Below are the code and all the weights of a small trained network. Each question names an input and a class and asks about switching units off, where a switched-off unit gives its printed mean instead of its output.

import numpy as np


def w(rows, s, z=0):
    codes = np.array(rows[::2]) - 128.0
    scale = np.full(codes.shape[1], s)
    scale[-1] = z or s
    return codes * scale


def norm(h):
    return h / np.sqrt((h * h).mean(-1, keepdims=True) + 1e-5)


def f(y):
    return y / 2 * (1 + np.tanh(0.7978845608 * (y + 0.044715 * y**3)))


def log_softmax(a):
    a = a - a.max(-1, keepdims=True)
    return a - np.log(np.exp(a).sum(-1, keepdims=True))


def net(x, mask):
    res = np.array(x, float).reshape(1, 6) / 4 @ E
    u = 0
    for l in range(4):
        y = f(norm(res) @ A[l][:, :-1].T + A[l][:, -1])
        res = res + np.where(mask[u : u + 9], y, B[l][:, -1]) @ B[l][:, :-1]
        u += 9
    return log_softmax(norm(res)[-1] @ U[:, :-1].T + U[:, -1])


A, B = {}, {}
E = w([
[32,208,111,195,216,180,148],'x0',
[197,121,133,101,157,232,114],'x1',
[29,98,67,40,65,123,132],'x2',
[63,138,50,19,163,56,61],'x3',
[67,30,187,179,221,140,132],'x4',
[189,195,100,111,229,255,107],'x5',
],0.00065)
A[0] = w([
[106,130,171,129,180,119,127,97],'L0N1',
[142,54,252,191,113,164,213,30],'L0N2',
[160,145,166,148,205,153,111,46],'L0N3',
[177,115,232,126,172,181,149,2],'L0N4',
[56,72,66,114,67,218,216,122],'L0N5',
[57,153,51,155,91,114,120,167],'L0N6',
[213,98,193,96,135,161,133,22],'L0N7',
[148,209,49,54,141,110,25,85],'L0N8',
[145,101,142,202,136,120,191,81],'L0N9',
],0.0021,0.00066)
B[0] = w([
[85,94,117,152,165,120,138,137],'L0N1',
[138,166,92,96,178,111,74,242],'L0N2',
[97,90,122,140,71,121,93,147],'L0N3',
[141,90,84,102,103,105,100,137],'L0N4',
[128,176,254,91,128,203,57,199],'L0N5',
[177,71,167,65,155,141,133,210],'L0N6',
[159,72,100,192,148,147,89,113],'L0N7',
[154,137,31,78,193,96,185,253],'L0N8',
[119,183,120,125,150,94,63,152],'L0N9',
],0.0019,0.00048)
A[1] = w([
[134,116,108,49,52,99,173,25],'L1N1',
[125,126,161,169,249,210,112,72],'L1N2',
[175,206,114,187,147,165,134,103],'L1N3',
[182,110,196,203,123,200,142,1],'L1N4',
[219,148,102,110,34,164,115,113],'L1N5',
[99,173,135,236,83,10,102,134],'L1N6',
[193,67,168,116,149,117,169,118],'L1N7',
[147,159,149,139,143,109,91,98],'L1N8',
[195,239,105,144,128,230,126,30],'L1N9',
],0.0021,0.00059)
B[1] = w([
[75,114,135,113,80,60,89,124],'L1N1',
[35,109,124,168,50,97,54,253],'L1N2',
[168,109,110,101,41,117,193,182],'L1N3',
[114,121,40,39,135,102,120,146],'L1N4',
[31,84,165,160,223,164,128,180],'L1N5',
[220,170,252,172,145,90,162,207],'L1N6',
[150,122,90,174,112,154,57,135],'L1N7',
[129,128,164,116,98,131,157,126],'L1N8',
[89,166,96,188,40,195,207,228],'L1N9',
],0.0016,0.00063)
A[2] = w([
[110,175,4,67,177,147,116,105],'L2N1',
[85,103,139,178,126,108,94,203],'L2N2',
[132,178,88,171,90,185,147,29],'L2N3',
[233,32,93,167,156,201,90,98],'L2N4',
[163,178,84,174,117,226,214,3],'L2N5',
[125,84,155,38,58,26,154,33],'L2N6',
[154,144,116,103,109,84,93,35],'L2N7',
[47,134,152,174,172,132,68,125],'L2N8',
[161,174,138,195,249,217,102,147],'L2N9',
],0.0026,0.00057)
B[2] = w([
[228,148,133,85,154,48,184,237],'L2N1',
[145,129,77,125,182,171,187,180],'L2N2',
[107,176,93,130,92,147,198,154],'L2N3',
[179,44,71,143,79,129,8,199],'L2N4',
[113,198,86,184,5,155,145,211],'L2N5',
[35,229,94,165,83,151,35,182],'L2N6',
[55,99,127,136,103,146,127,104],'L2N7',
[91,64,123,120,167,161,226,199],'L2N8',
[34,103,114,117,50,74,130,254],'L2N9',
],0.002,0.00093)
A[3] = w([
[202,142,138,188,163,28,155,94],'L3N1',
[53,246,165,85,147,77,235,151],'L3N2',
[93,56,189,68,193,49,107,99],'L3N3',
[80,95,188,96,84,223,157,89],'L3N4',
[104,100,198,235,78,151,109,72],'L3N5',
[141,132,63,165,158,73,121,254],'L3N6',
[52,119,15,31,118,200,83,92],'L3N7',
[227,178,139,54,3,109,85,172],'L3N8',
[80,150,147,110,134,85,59,104],'L3N9',
],0.0029,0.00072)
B[3] = w([
[179,176,214,52,121,124,170,153],'L3N1',
[190,34,109,131,135,144,48,250],'L3N2',
[123,196,65,214,97,199,198,203],'L3N3',
[154,134,168,2,122,167,142,150],'L3N4',
[246,188,107,42,186,46,139,174],'L3N5',
[87,131,171,38,117,220,108,174],'L3N6',
[219,179,232,174,106,17,141,207],'L3N7',
[21,99,103,180,226,153,157,218],'L3N8',
[91,165,102,115,12,137,122,146],'L3N9',
],0.0018,0.0016)
U = w([
[13,187,130,108,26,49,23,131],'0',
[119,112,220,33,88,208,142,10],'1',
[32,53,152,184,240,168,208,141],'2',
[221,196,249,196,154,35,155,105],'3',
[215,3,86,186,111,155,2,183],'4',
[182,177,26,15,216,58,163,146],'5',
[168,214,50,203,24,223,215,177],'6',
],0.0082,0.0012)

Each question gives the input, the list of numbers given to net, and the class t.
The units are the neurons (one row each of A and B). Each row of codes is followed by its name. A weight is (code - 128) times the scale printed after its matrix; where a second scale follows, it is the last column's (A, B and U).
mask holds one flag per neuron, layer by layer. A switched-off neuron (its flag False) gives its mean, the last column of its row in B, instead of its output. The means were averaged over made-up inputs and are rounded, as every weight is.
A unit's drop is (log p(t) with every unit on - log p(t) with that unit switched off) / (log p(t) with every unit on - log p(t) with every unit switched off).
The circuit of an input: a set's keep is (log p(t) with only the set's units on - log p(t) with every unit switched off) / (log p(t) with every unit on - log p(t) with every unit switched off). Starting from the 12 units with the biggest drops (on a tie, the unit counted first), units are removed one at a time, each time the one whose removal leaves the highest keep (on an exact tie, the one counted first), for as long as the keep stays at least 0.8.
circuit, biggest first: the units of the circuit, biggest drop first
k most important neurons: the k neurons with the biggest drops, biggest first
k most important neurons of layer l: the k neurons of layer l with the biggest drops, biggest first
input [6,-5,6,3,0,3], class 5: circuit, biggest first	(L2N1)
input [-1,0,4,-5,4,-6], class 1: 4 most important neurons of layer 3	(L3N7, L3N4, L3N8, L3N9)
input [-5,-6,6,-8,5,-2], class 3: circuit, biggest first	(L3N5, L2N9, L1N6)
input [3,8,8,4,8,6], class 1: circuit, biggest first	(L3N8, L3N7, L3N5)
input [0,7,-1,-4,0,-8], class 4: circuit, biggest first	(L2N4, L0N2)
input [3,5,8,-4,7,-4], class 1: 2 most important neurons of layer 3	(L3N4, L3N8)
input [-7,1,-2,-5,-6,1], class 4: circuit, biggest first	(L2N4, L3N3, L3N8)
input [5,2,6,4,-2,-3], class 5: 2 most important neurons	(L2N1, L0N8)
input [7,-4,8,-1,1,1], class 1: 2 most important neurons	(L0N5, L3N4)
input [-4,-7,7,-3,1,6], class 1: 2 most important neurons	(L0N5, L3N4)
input [1,-5,1,-8,8,-4], class 3: 2 most important neurons	(L1N6, L3N5)
input [3,8,6,2,-8,-3], class 5: 2 most important neurons	(L0N8, L2N1)
input [5,4,5,-3,-7,-5], class 1: 2 most important neurons of layer 1	(L1N5, L1N1)
input [-1,4,-3,-4,3,7], class 4: circuit, biggest first	(L2N4)
input [-8,4,5,1,-8,0], class 0: 2 most important neurons	(L2N6, L1N1)
input [3,6,2,-5,1,-6], class 1: 3 most important neurons	(L3N4, L0N5, L2N8)
input [6,-7,7,4,-1,3], class 5: 2 most important neurons	(L2N1, L3N2)
input [-5,1,4,-1,1,8], class 4: 2 most important neurons	(L2N4, L3N3)
input [-8,-2,2,-5,0,-4], class 0: 3 most important neurons of layer 3	(L3N2, L3N7, L3N9)
input [-1,-5,1,-2,6,-7], class 3: 3 most important neurons of layer 1	(L1N6, L1N5, L1N2)
input [8,-4,3,6,3,-2], class 2: most important neuron	(L3N5)
